How the units are linked:
dak z vap
dak u rir
til z sar
til u zom
bap z vur
bap u nal
mal z res
mal u zok
gan z vor
gan u dof
mef z ses
mef u bem
mis z zor
mis u vas
rik z tir
rik u bon
fop z rap
fop u puf
tik z gan
tik u zir
kof z mef
kof u pif
vad z vis
vad u liv
moz z duz
moz u zil
vur z lus
vur u mok
zom z sop
zom u pob
mok z bap
mok u fil
rir z duz
rir u tob
baf z fil
baf u kir
nub z feb
nub u num
sof z fuz
sof u fik
feb z bev
feb u rim
veg z tik
veg u sof
zor z vas
zor u zor
med z fuz
med u fef
rup z fop
rup u res
lus z fil
lus u nal
fuz z fik
fuz u gan
kal z tez
kal u til
nal z mok
nal u pob
res z puf
res u rur
sef z ded
sef u gup
liv z rin
liv u roz
puf z veg
puf u mal
mub z tum
mub u ded
vis z tem
vis u fom
lub z mis
lub u bon
pip z fom
pip u dos
gup z tum
gup u rap
rem z vas
rem u rin
fom z vad
fom u ral
veb z gup
veb u mus
dov z mos
dov u kal
num z rim
num u tez
rim z nub
rim u rim
mus z mub
mus u sef
zok z rur
zok u gol
pif z zub
pif u mis
ral z pip
ral u veb
bev z gup
bev u res
vap z kir
vap u ses
rin z zir
rin u vas
fef z sud
fef u feb
suf z gom
suf u zub
roz z duz
roz u lur
zir z rem
zir u liv
ged z gup
ged u fop
pob z veg
pob u gol
fik z gol
fik u med
ses z tir
ses u moz
tir z zil
tir u rir
tem z tob
tem u vad
mos z zok
mos u dav
vas z nal
vas u baf
sar z kal
sar u sop
vor z med
vor u kal
kir z kir
kir u duz
sop z til
sop u veg
fil z nal
fil u gom
tez z dov
tez u veg
lur z vok
lur u vap
dav z ded
dav u fef
bon z rir
bon u tem
tob z bon
tob u vis
zub z vur
zub u fil
tum z sef
tum u mub
bem z vad
bem u tir
duz z liv
duz u vok
sud z dav
sud u med
zil z bem
zil u rik
rur z mal
rur u mos
vok z roz
vok u kir
gol z sof
gol u num
rap z ged
rap u rup
gom z fik
gom u kof
dof z vor
dof u vur
dos z ral
dos u mub
gur z mos
gur u pip
ded z mus
ded u tum

The rows follow the links: the fewer symbols apart two units are, the more alike their rows tend to be.

Each row is also shifted at random along 10 hidden directions that mean nothing.

Rows with their units:
14 8 -15 1 1 15 -15 5 -8 5 8 -13 2 0 3 14 12 -23 -1 3 9 -14 2 16 5 -1 -5 -5 1 0 -23 23 -3 19 -18 10 -10 -17 12 -19 26 -16: dov
-48 -11 -18 -3 -23 -8 12 2 19 -9 -2 21 -4 -4 33 -16 -33 -17 0 -13 -17 -14 4 -16 0 4 -1 -5 -6 -24 4 0 6 -9 16 -5 16 -3 -16 -15 -40 -4: tem
-32 10 14 -6 18 -12 -8 5 4 -18 8 -5 -28 -12 -24 7 -30 8 -3 -16 3 4 -21 -5 -12 3 9 29 2 9 -3 5 -14 -10 -12 4 10 -11 -12 21 2 46: dos
-28 0 0 11 9 4 -2 2 4 -13 -5 -4 -11 5 -7 16 -8 9 -8 -7 -4 -1 -13 -2 -11 -8 1 -11 2 6 -3 12 -10 0 -16 4 12 -11 -18 -4 -5 0: mus
12 -1 2 -22 -4 -17 6 -10 -13 6 7 1 19 -5 -1 -20 26 -3 -12 8 -6 1 1 -2 17 16 -5 -12 13 -22 6 -35 8 -4 14 -9 -7 -1 18 1 -7 -4: ged
9 -5 6 -12 -7 -1 -2 -4 -1 7 -16 12 8 15 3 -13 -7 3 -13 -7 7 4 -5 7 7 1 -17 -63 -15 -10 -6 13 -9 -8 10 22 26 1 11 10 29 -9: nal
-36 9 -10 -24 10 -2 -13 -13 0 -9 6 8 -22 -7 -17 -3 -9 -22 -26 -23 25 0 -19 3 -3 12 1 9 -6 -18 -25 22 -14 -1 -12 15 2 -34 31 10 15 39: fom
-15 -11 -8 33 -10 7 -15 5 -3 6 -7 -2 2 11 10 8 32 -6 15 10 -8 -12 8 13 -2 -20 6 -44 6 13 -5 8 0 12 -1 -14 -13 -2 -10 -19 -21 -31: fuz
31 -6 6 1 0 1 1 -24 7 5 -2 11 14 -2 1 -11 41 7 -3 5 5 4 7 3 -7 11 7 -15 -7 -6 1 -11 4 -2 11 -2 -20 2 23 0 -13 -10: mef
5 3 6 17 1 4 -10 -11 8 4 7 -7 0 8 5 14 30 10 4 9 9 1 -7 17 0 2 -5 -10 -21 12 -12 8 10 19 -12 14 -12 1 10 -9 -1 -21: mok
35 5 10 -10 6 -12 -7 4 -8 -1 -3 6 1 -9 -12 -24 -22 -5 2 2 1 -8 9 2 10 2 -5 -15 0 -5 2 6 -26 -27 20 8 17 -6 2 20 7 21: kal
-16 -1 16 4 -8 4 -2 3 10 4 5 -20 7 0 -6 1 20 8 15 13 -14 -8 -7 2 3 5 5 -23 4 20 9 -17 4 -1 3 4 -15 14 -8 -11 7 -12: veg
-12 -20 -7 11 -2 17 -12 13 2 0 -18 -13 3 2 -7 5 13 25 -11 -10 -15 12 1 1 -25 -10 6 -37 29 14 9 -6 -12 -7 -15 -7 -14 4 -5 -9 31 -16: gur
-14 -4 -2 12 1 1 0 2 -5 1 7 1 -3 0 -3 5 10 -2 16 4 6 3 10 -3 4 -8 2 20 7 9 -1 1 1 -1 -2 -15 -10 8 -7 4 -7 7: num
18 -7 -18 14 7 -5 -12 4 -1 -3 3 -5 -12 2 0 -4 9 6 -9 3 -4 -1 1 2 5 -5 -5 -5 6 -2 -9 -5 -5 1 -8 -10 -9 -22 9 -4 -34 -1: rap
21 0 -3 22 3 -8 3 -4 3 -5 19 5 4 -3 20 8 10 -5 27 11 -4 -14 16 -2 7 -8 -2 17 -5 2 -12 4 13 4 1 -16 1 2 -22 -7 -48 -20: rim
-31 -5 -18 13 11 0 -13 -2 -9 -2 -10 0 -15 -2 -18 -6 7 10 -18 -4 5 15 6 2 -8 -16 7 17 19 1 8 -2 -17 -13 -6 -12 -9 -14 14 2 -20 12: mub
8 -8 -10 -16 -6 -5 -13 5 -7 15 -14 6 1 10 8 -19 -14 -7 -12 -13 3 4 -2 10 5 -13 -10 -51 1 -12 -10 5 6 -6 9 3 21 -8 24 10 13 -14: fil
-26 -12 5 19 2 1 -9 -7 24 1 -6 -2 -17 11 -7 -9 4 30 0 0 6 13 -5 4 -2 -8 -7 -19 -17 19 3 5 -6 -17 -1 13 0 1 9 10 -18 2: lus
21 -3 -3 11 19 -8 -20 0 -16 -1 -8 -3 -7 -3 -20 -6 19 13 -10 0 -5 7 2 8 -10 -18 12 -12 24 5 2 -11 -14 -10 -1 -19 -7 -16 9 9 -22 3: sef
15 -15 -16 10 -4 23 0 -3 3 5 -25 9 5 7 2 -1 14 7 -16 -6 1 9 9 -2 -20 -6 8 -25 8 -1 7 6 -10 -1 -1 -4 -14 -3 13 -9 10 -12: rir
10 1 20 -15 -3 -10 0 -19 5 5 6 4 12 -6 0 -8 33 3 2 2 -1 0 -10 3 -6 18 12 -16 -8 -3 1 -24 17 7 12 -1 -17 8 17 5 0 -1: lub
-57 -23 -14 -9 -19 8 14 6 34 -6 -13 9 -10 5 20 -17 -46 7 -3 -23 -17 1 -5 -26 -10 -2 -3 -24 1 -5 9 -1 5 -25 10 1 21 4 -12 -4 -15 -1: rik
-29 16 10 -1 -7 -8 -9 -5 -5 4 16 -13 1 -9 -6 2 29 -24 10 15 -1 -19 -10 12 10 11 14 11 -3 4 0 -13 8 17 5 -2 -25 -3 9 -14 -12 4: zom
-15 3 -5 -7 -6 13 9 12 -2 1 -8 0 -4 1 5 16 -18 -17 -1 -9 -2 -1 -7 -7 -13 -2 13 18 4 -1 3 4 12 21 -7 -7 -4 2 -7 -7 18 6: moz

From each start, follow one symbol. Which unit do you reach?
Answer with the unit's name.
---
16 1 7 -3 -8 7 22 -20 3 8 -14 13 28 14 12 -4 13 8 -8 12 4 3 7 0 8 7 -12 -28 -20 -11 11 0 4 -1 15 18 13 16 3 -8 6 -33
z: fil
---
-27 -3 0 11 -1 -2 9 -9 -7 -10 -9 12 1 7 -10 3 17 7 -19 3 4 6 -3 -4 4 8 -5 -15 -1 -10 8 0 -24 -1 -4 5 0 -6 -8 -3 -5 11
u: rap
---
32 3 -6 11 -7 -1 -7 14 -23 4 -12 11 5 0 1 -6 -5 -14 -3 9 5 -3 18 13 9 -2 -6 -8 -1 -8 4 17 -26 4 6 5 2 1 -3 1 23 6
z: veg
---
-4 -4 3 17 21 -2 -9 -8 21 -14 8 -11 -17 -5 -14 3 1 34 -1 -1 -5 5 -6 -3 -12 -6 1 11 1 18 -2 -2 -9 -21 -13 2 0 -13 -6 3 -38 2
u: mus
---
-32 12 21 -33 -7 -3 1 -6 7 12 22 -23 14 -3 2 4 6 -7 13 -1 1 -5 -19 7 10 13 -2 -1 -5 8 -8 -14 34 8 -1 14 1 18 12 -1 35 -16
u: vur
---
6 7 5 -11 -6 -3 3 1 1 3 11 -4 12 -5 10 -5 -17 -8 12 3 0 -10 7 2 12 3 -11 5 -6 -2 -4 7 4 -10 8 11 17 11 -6 -1 13 -11
u: kal
---
4 2 -2 14 -6 -2 4 3 1 1 3 4 2 -4 6 -7 -14 4 12 11 3 2 21 2 10 -4 -9 30 -8 3 11 10 -11 -14 9 5 6 16 -11 0 -6 -1
z: vor
---
27 10 8 19 23 -13 -13 1 -18 -8 8 -5 -8 -12 -19 12 18 10 4 9 0 3 3 10 -9 -8 15 40 13 10 4 -7 -9 5 -9 -17 -14 -6 -9 7 -22 14
z: mus
---
27 -15 -24 8 -9 7 1 15 -1 8 -11 4 11 -2 14 -24 -24 6 3 4 -9 4 38 -3 9 -15 -16 2 16 -6 14 6 -15 -30 14 -5 11 11 -4 -6 0 -20
z: dov
---
-43 -3 19 -11 -14 -8 11 -18 3 7 7 3 18 0 -6 -14 27 6 11 9 4 6 3 -5 14 13 -3 -11 -2 2 13 -21 4 -15 19 3 -6 28 4 6 10 0
z: gol
---
-18 -2 -10 -3 -8 17 -2 -7 9 14 -4 -15 13 9 6 -4 15 -2 -1 9 0 -5 3 7 7 -6 -5 -20 0 6 1 -2 11 -3 3 10 -5 3 20 -21 4 -37
z: gan
---
25 3 12 5 3 -13 -14 25 -14 -9 0 2 -15 -16 -3 10 -13 -11 13 -9 -18 -7 -8 2 -23 -4 26 7 16 6 2 -6 0 18 -3 -22 -9 -1 -25 10 4 28
z: tem
---
-32 1 14 -12 -3 -6 15 -19 7 0 21 -9 24 -5 6 4 25 8 15 8 -8 -4 -2 -8 8 10 -1 6 6 2 3 -24 22 -7 4 -4 -1 21 -11 -9 -9 -25
u: fef
---
25 -1 2 -15 0 -1 6 6 7 -1 -3 2 0 -4 11 -2 -27 -7 8 -10 -12 -8 -5 -11 -9 -4 9 -4 3 -2 -2 -5 16 -1 8 -8 13 0 -7 5 -7 -2
z: tir
---
-22 4 -1 -1 1 3 13 -24 11 8 -5 4 5 2 -8 -18 8 11 -7 14 11 8 9 -5 11 4 -2 25 -13 -1 18 -12 -2 -21 19 9 -4 6 24 0 -29 -2
u: liv
---
39 1 -3 10 11 10 8 -10 0 0 -9 9 1 -5 -9 -2 6 11 -4 8 10 12 17 -4 -9 0 7 39 -4 2 13 2 -11 -6 4 -3 -13 3 9 4 -10 10
u: rir
---
10 0 -14 14 -2 -1 -10 11 -5 0 10 1 0 2 24 10 -9 -21 20 1 -6 -20 11 7 5 -19 -5 -7 1 -2 -22 21 10 12 -5 -11 13 -7 -18 -13 -21 -27
z: fuz
---
-2 6 18 24 4 -8 0 10 -1 -23 3 4 -9 -7 1 27 -6 3 10 -1 -17 -11 -11 1 -18 3 13 5 -3 7 4 9 -11 18 -14 -1 3 2 -50 -7 -8 12
z: pip
---
21 -4 12 -1 6 -12 -13 3 0 4 1 1 -9 -1 -9 -12 -4 15 6 -5 6 11 -1 7 0 -5 -3 -9 -5 9 -3 -1 -1 -12 6 1 5 5 9 26 6 15
z: fik
